Below is a small trained network, with its code and all its weights. Each question gives an input and a target symbol and asks what happens when units are switched off, that is, made to give their printed mean instead of their output.

import numpy as np


def w(rows, s, z=0):
    codes = np.array(rows[::2]) - 128.0
    scale = np.full(codes.shape[1], s)
    scale[-1] = z or s
    return codes * scale


def f(y):
    return y / 2 * (1 + np.tanh(0.7978845608 * (y + 0.044715 * y**3)))


def softmax(a):
    e = np.exp(a - a.max(-1, keepdims=True))
    return e / e.sum(-1, keepdims=True)


def log_softmax(a):
    a = a - a.max(-1, keepdims=True)
    return a - np.log(np.exp(a).sum(-1, keepdims=True))


def net(x, mask):
    ids = ['αζηλξπσφψ'.index(c) for c in x.split()]
    T = len(ids)
    res = E[ids] + P[:T]
    r = res
    for j in range(2):
        rows = slice(4 * j, 4 * j + 4)
        q, k, v = (r @ M[0][rows].T for M in (Q, K, V))
        z = softmax(np.where(np.tri(T) > 0, q @ k.T / 4**0.5, -1e9)) @ v
        o = O[0][rows]
        res = res + np.where(mask[j], z, o[:, -1]) @ o[:, :-1]
    y = f(res @ A[0][:, :-1].T + A[0][:, -1])
    res = res + np.where(mask[2:14], y, B[0][:, -1]) @ B[0][:, :-1]
    return log_softmax(res[-1] @ U[:, :-1].T + U[:, -1])


Q, K, V, O, A, B = {}, {}, {}, {}, {}, {}
E = w([
[149,134,173,107],'α',
[93,94,148,86],'ζ',
[102,183,181,154],'η',
[52,128,153,116],'λ',
[202,135,133,115],'ξ',
[116,252,122,113],'π',
[186,63,78,75],'σ',
[191,136,132,183],'φ',
[79,69,124,216],'ψ',
],0.02)
P = w([
[82,149,88,131],'0',
[147,77,254,156],'1',
[98,133,50,148],'2',
[156,62,202,94],'3',
[103,121,39,165],'4',
[180,65,182,74],'5',
],0.0093)
Q[0] = w([
[151,100,162,91],'h1',
[132,70,129,131],'h1',
[168,154,135,161],'h1',
[176,141,10,149],'h1',
[81,147,94,121],'h2',
[66,100,116,74],'h2',
[91,132,19,102],'h2',
[169,79,112,34],'h2',
],0.011)
K[0] = w([
[186,190,188,39],'h1',
[186,102,188,133],'h1',
[202,210,122,186],'h1',
[92,94,66,205],'h1',
[64,145,135,111],'h2',
[1,72,117,82],'h2',
[47,181,68,91],'h2',
[162,74,41,73],'h2',
],0.009)
V[0] = w([
[108,97,95,254],'h1',
[82,183,51,99],'h1',
[156,69,122,89],'h1',
[177,154,82,63],'h1',
[76,177,104,118],'h2',
[143,156,128,211],'h2',
[92,110,121,68],'h2',
[35,121,76,120],'h2',
],0.0088)
O[0] = w([
[254,137,104,201,36],'h1',
[106,94,80,121,253],'h1',
[81,184,57,129,12],'h1',
[152,130,144,44,227],'h1',
[143,125,44,80,156],'h2',
[158,183,121,130,161],'h2',
[147,119,128,168,83],'h2',
[102,145,69,160,24],'h2',
],0.0087,0.0032)
A[0] = w([
[82,120,144,132,243],'n1',
[77,225,95,122,130],'n2',
[126,56,203,89,1],'n3',
[83,107,6,121,127],'n4',
[148,166,114,173,126],'n5',
[131,209,167,139,87],'n6',
[122,135,64,74,183],'n7',
[117,196,178,148,129],'n8',
[166,151,34,4,104],'n9',
[226,97,65,74,107],'n10',
[189,22,175,156,60],'n11',
[56,254,104,143,106],'n12',
],0.011,0.0088)
B[0] = w([
[110,102,141,107,192],'n1',
[96,139,157,141,202],'n2',
[87,170,114,193,162],'n3',
[69,121,10,140,194],'n4',
[134,129,128,148,139],'n5',
[109,65,108,161,156],'n6',
[190,133,113,70,215],'n7',
[120,39,117,112,167],'n8',
[202,169,164,108,245],'n9',
[124,134,141,182,172],'n10',
[66,130,149,111,179],'n11',
[48,133,149,178,202],'n12',
],0.012)
U = w([
[101,244,103,130,93],'α',
[168,125,63,106,111],'ζ',
[129,126,158,74,255],'η',
[90,108,72,100,64],'λ',
[69,132,73,147,24],'ξ',
[166,174,132,195,137],'π',
[32,126,165,161,155],'σ',
[108,151,83,202,148],'φ',
[215,203,176,89,106],'ψ',
],0.011,0.0061)

Each question gives the input, a string of symbols that net reads in full, and the target symbol t.
The units are the heads (4 rows each of Q, K, V and O) and the neurons (one row each of A and B). Each row of codes is followed by its name. A weight is (code - 128) times the scale printed after its matrix; where a second scale follows, it is the last column's (O, A, B and U).
mask holds one flag per unit, heads first, then neurons. A switched-off unit (its flag False) gives its mean, the last column of its rows in O or B, instead of its output. The means were averaged over made-up inputs and are rounded, as every weight is.
A unit's drop is (log p(t) with every unit on - log p(t) with that unit switched off) / (log p(t) with every unit on - log p(t) with every unit switched off).
The circuit of an input: a set's keep is (log p(t) with only the set's units on - log p(t) with every unit switched off) / (log p(t) with every unit on - log p(t) with every unit switched off). Starting from the 12 units with the biggest drops (on a tie, the unit counted first), units are removed one at a time, each time the one whose removal leaves the highest keep (on an exact tie, the one counted first), for as long as the keep stays at least 0.8.
units of the circuit, in order: the units of the circuit, biggest drop first
unit that matters most: the unit with the biggest drop
top k neurons: the k neurons with the biggest drops, biggest first
which heads matter: for each layer, one digit per head in row order, 1 if its drop is at least 0.15 and else 0, layers parted by /
drop of u: that unit's drop, to one decimal
input σ ψ σ, target φ: units of the circuit, in order	[h1, n10]
input φ π ξ π φ, target π: units of the circuit, in order	[h1, n10]
input σ π ζ, target λ: which heads matter	01
input π π ζ, target λ: unit that matters most	n4
input ξ φ π η ξ, target ψ: which heads matter	00
input π π π φ, target σ: units of the circuit, in order	[n9, n7]
input φ π π π ζ α, target σ: top 2 neurons	[n3, n9]
input σ π ζ π φ ξ, target σ: units of the circuit, in order	[h2, n9, n7]
input π ξ ψ, target φ: units of the circuit, in order	[h1, h2]
input ψ σ π, target φ: which heads matter	10
input σ σ σ σ π α, target σ: units of the circuit, in order	[h2, n3]
input σ λ λ ξ, target σ: top 3 neurons	[n9, n7, n3]
input π ξ π σ σ σ, target ψ: top 4 neurons	[n4, n9, n12, n8]
input σ ψ π π φ π, target ψ: top 2 neurons	[n4, n9]
input σ σ ξ π, target σ: unit that matters most	n12
input π π σ ζ, target σ: top 2 neurons	[n3, n9]
input ξ σ ψ π, target σ: top 3 neurons	[n12, n9, n7]
input ξ φ π σ, target σ: drop of h2	2.8
input π π ψ σ π π, target ψ: drop of h1	0.2
input σ σ ξ, target ψ: unit that matters most	h1
input π π ξ φ, target σ: drop of n7	0.4
input φ ξ π π, target η: drop of n9	0.1
